A =
-21   -3  -26  -17
 24   14    5  -12
  2    0    6   -5
 -2   21   -8  -12
-20    2    0  -12
 18  -15  -22    9
The entry directly above the largest entry -> -21
What is the largest entry in the last column?
Answer: 9
The entry just left of 21 -> -2
What is the entry just right of 24?
Answer: 14
What is the first entry in the row that holds the largest entry?
Answer: 24
The 2nd entry from the end, reading row by row is -22
The 2nd entry, reading row by row: -3
What is the entry directly below the smallest entry?
Answer: 5
The third entry on the main diagonal -> 6
What is the smallest entry in the first row?
Answer: -26

x =
array([[1, 5, 4, 5, 6, 4],
       [3, 4, 3, 4, 6, 3],
       [2, 4, 1, 3, 9, 1],
       [5, 4, 3, 3, 4, 3],
       [3, 3, 2, 3, 3, 3],
       [4, 5, 5, 5, 4, 5],
       [3, 5, 4, 5, 5, 5],
       [4, 4, 5, 4, 4, 5],
       [1, 5, 4, 5, 5, 4],
       [3, 4, 4, 4, 4, 4],
       [1, 3, 2, 3, 2, 2],
       [3, 5, 5, 5, 4, 5],
       [1, 3, 2, 3, 2, 3]])
Indices start at 1.
Which number is the entry directly below the largest entry?
A: 4
The entry in row 1 and column 2: 5
Which number is the entry in the bottom-right corner?
A: 3
The entry in the top-right corner -> 4
The entry directly above the largest entry is 6
Which number is the entry at row 1, column 1?
A: 1
The entry at row 2, column 1 is 3
The entry at row 3, column 1 is 2
Which number is the entry in the bottom-left corner?
A: 1
The entry at row 2, column 2: 4
Which number is the entry just left of the largest entry?
A: 3
The entry at row 1, column 3: 4
Which number is the bottom entry of the column that holds the largest entry?
A: 2
Which number is the entry at row 3, column 2?
A: 4
The entry at row 3, column 3 is 1
Which number is the entry in row 2 and column 3?
A: 3

Read these off the matrix that follows. Counting starts at 1.
1) The entry at row 3, column 1?
2) The top-left entry?
3) The entry in the bottom-right corner?
4) The entry at row 2, column 3?
5) The entry in row 2 and column 1?
6) The top-right entry?
7) The entry at row 1, column 2?
[[ -7  21 -17   2  13 -25   6 -16  22  -3  -8]
 [-31   9  -7  21 -17   2  13 -25   6 -16  22]
 [-17   2  13 -25   6 -16  22  -3  -8 -20  13]
 [-25   6 -16  22  -3  -8 -20  13 -17   0  -3]]
1) -17
2) -7
3) -3
4) -7
5) -31
6) -8
7) 21

 1.0   0.4  -1.3  -1.9   0.9
-0.5   0.0  -1.2  -1.1   2.1
 0.7   0.5  -2.2  -2.3   1.7
 1.1   0.1  -1.4  -2.0   1.0
 0.9   0.6  -1.6  -2.0   1.3
 0.6  -0.3  -1.4  -1.7   1.6
 1.1   0.2  -1.1  -1.8   0.7
-1.5  -0.1   1.6   1.5   0.0
Rows and columns are numbered from 1.
The bottom-left entry -> -1.5
The top-right entry -> 0.9
The entry in the bottom-right corner: 0.0
Read off the entry at row 1, column 3.
A: -1.3
The entry in row 3 and column 2 is 0.5
Read off the entry in row 1 and column 2.
A: 0.4
Read off the entry at row 2, column 1.
A: -0.5
The entry directly below 0.5: 0.1
The maximum -> 2.1
The bottom entry of the column that holds the smallest entry is 1.5
The entry just left of -1.2: 0.0
Read off the entry in row 1 and column 1.
A: 1.0
Read off the entry in row 3 and column 3.
A: -2.2
Read off the entry at row 3, column 1.
A: 0.7
Read off the entry directly below the largest entry.
A: 1.7
The entry just left of the largest entry -> -1.1
The entry directly below 1.7: 1.0
Read off the smallest entry.
A: -2.3
Read off the entry just right of 0.2.
A: -1.1

data =
[[-22  25   1  11  20  12 -15 -12 -23   0 -13   0 -20  23  -8 -19]
 [ 29  -8  28   2   4   0   0 -30  21 -13   0 -30  24  31 -19  -3]
 [  5 -30 -30  10  -3  18  17  21  23  30 -15  25  -8   9 -14  26]
 [-24  -5  19  -6  21  16  -7  -8  -8 -15  13   7  -9 -25  -1   1]
 [  6   2  10   5   5 -22  -6 -25  -9   5 -10  21   6 -17 -30  -9]
 [-12  18   3   4  -8   3 -11  10  17 -31   9  25 -11   8  14 -11]
 [ 30   9  29 -21  12  -7  28   7  -8   8 -26   4  24 -14  13 -22]
 [-10  31  30 -13   8 -30 -30  25 -11   9  -3 -30 -22  11  -2 -24]
 [  4  31 -26 -11  -6   2 -24  10  22  30 -31 -17  23  15  24  28]
 [ 10  25 -11 -26 -11   8  12 -14  -7  12 -31 -28   3 -21  -7  31]]
The bottom-right entry? 31
The entry in the bottom-left corner is 10
The fourth entry from the end, reading row by row? 3
The entry in the top-right corner -> -19
The 1st entry, reading row by row -> -22
The largest entry in the first column? 30
The third entry in reading order -> 1
The second entry on the diagonal from the top-right corner -> -19
The fifth entry in reading order -> 20
The second-last entry, reading row by row? -7
The largest entry in the first row? 25
The 4th entry, reading row by row is 11

Read these off the array that follows. Indices start at 1.
1) The entry in row 1 and column 1?
2) The entry just left of the largest entry?
3) The top-right entry?
4) The entry at row 1, column 2?
5) The bottom entry of the column that holds the largest entry?
6) The entry at row 2, column 1?
7) The entry at row 1, column 3?
8) The entry directly above the largest entry?
0.12	0.05	0.15	0.06	-0.08	0.23	-0.03	0.03	-0.02	-0.20	0.02	-0.12	0.00	-0.02	0.14
0.17	0.02	0.05	0.13	-0.14	0.24	0.06	0.12	-0.01	-0.12	0.04	-0.04	0.14	0.14	0.02
0.05	0.14	0.08	-0.01	0.11	-0.09	0.12	0.09	0.15	0.26	0.09	0.05	0.17	0.02	-0.11
0.13	0.07	0.05	0.08	-0.06	0.12	0.09	0.12	0.05	0.03	0.06	0.00	0.17	0.11	-0.05
0.12	0.01	0.09	0.10	-0.09	0.25	-0.01	0.05	-0.04	-0.20	0.02	-0.06	0.01	0.05	0.14
0.06	-0.08	-0.09	0.18	-0.03	0.18	0.05	0.07	-0.04	-0.08	0.02	0.15	0.01	0.21	0.13
0.04	0.11	0.05	0.01	0.12	-0.08	0.11	0.08	0.13	0.25	0.09	0.09	0.14	0.05	-0.07
0.01	0.05	0.10	0.01	0.10	0.04	-0.01	-0.01	0.04	0.00	0.03	0.02	-0.05	-0.04	0.14
1) 0.12
2) 0.15
3) 0.14
4) 0.05
5) 0.00
6) 0.17
7) 0.15
8) -0.12
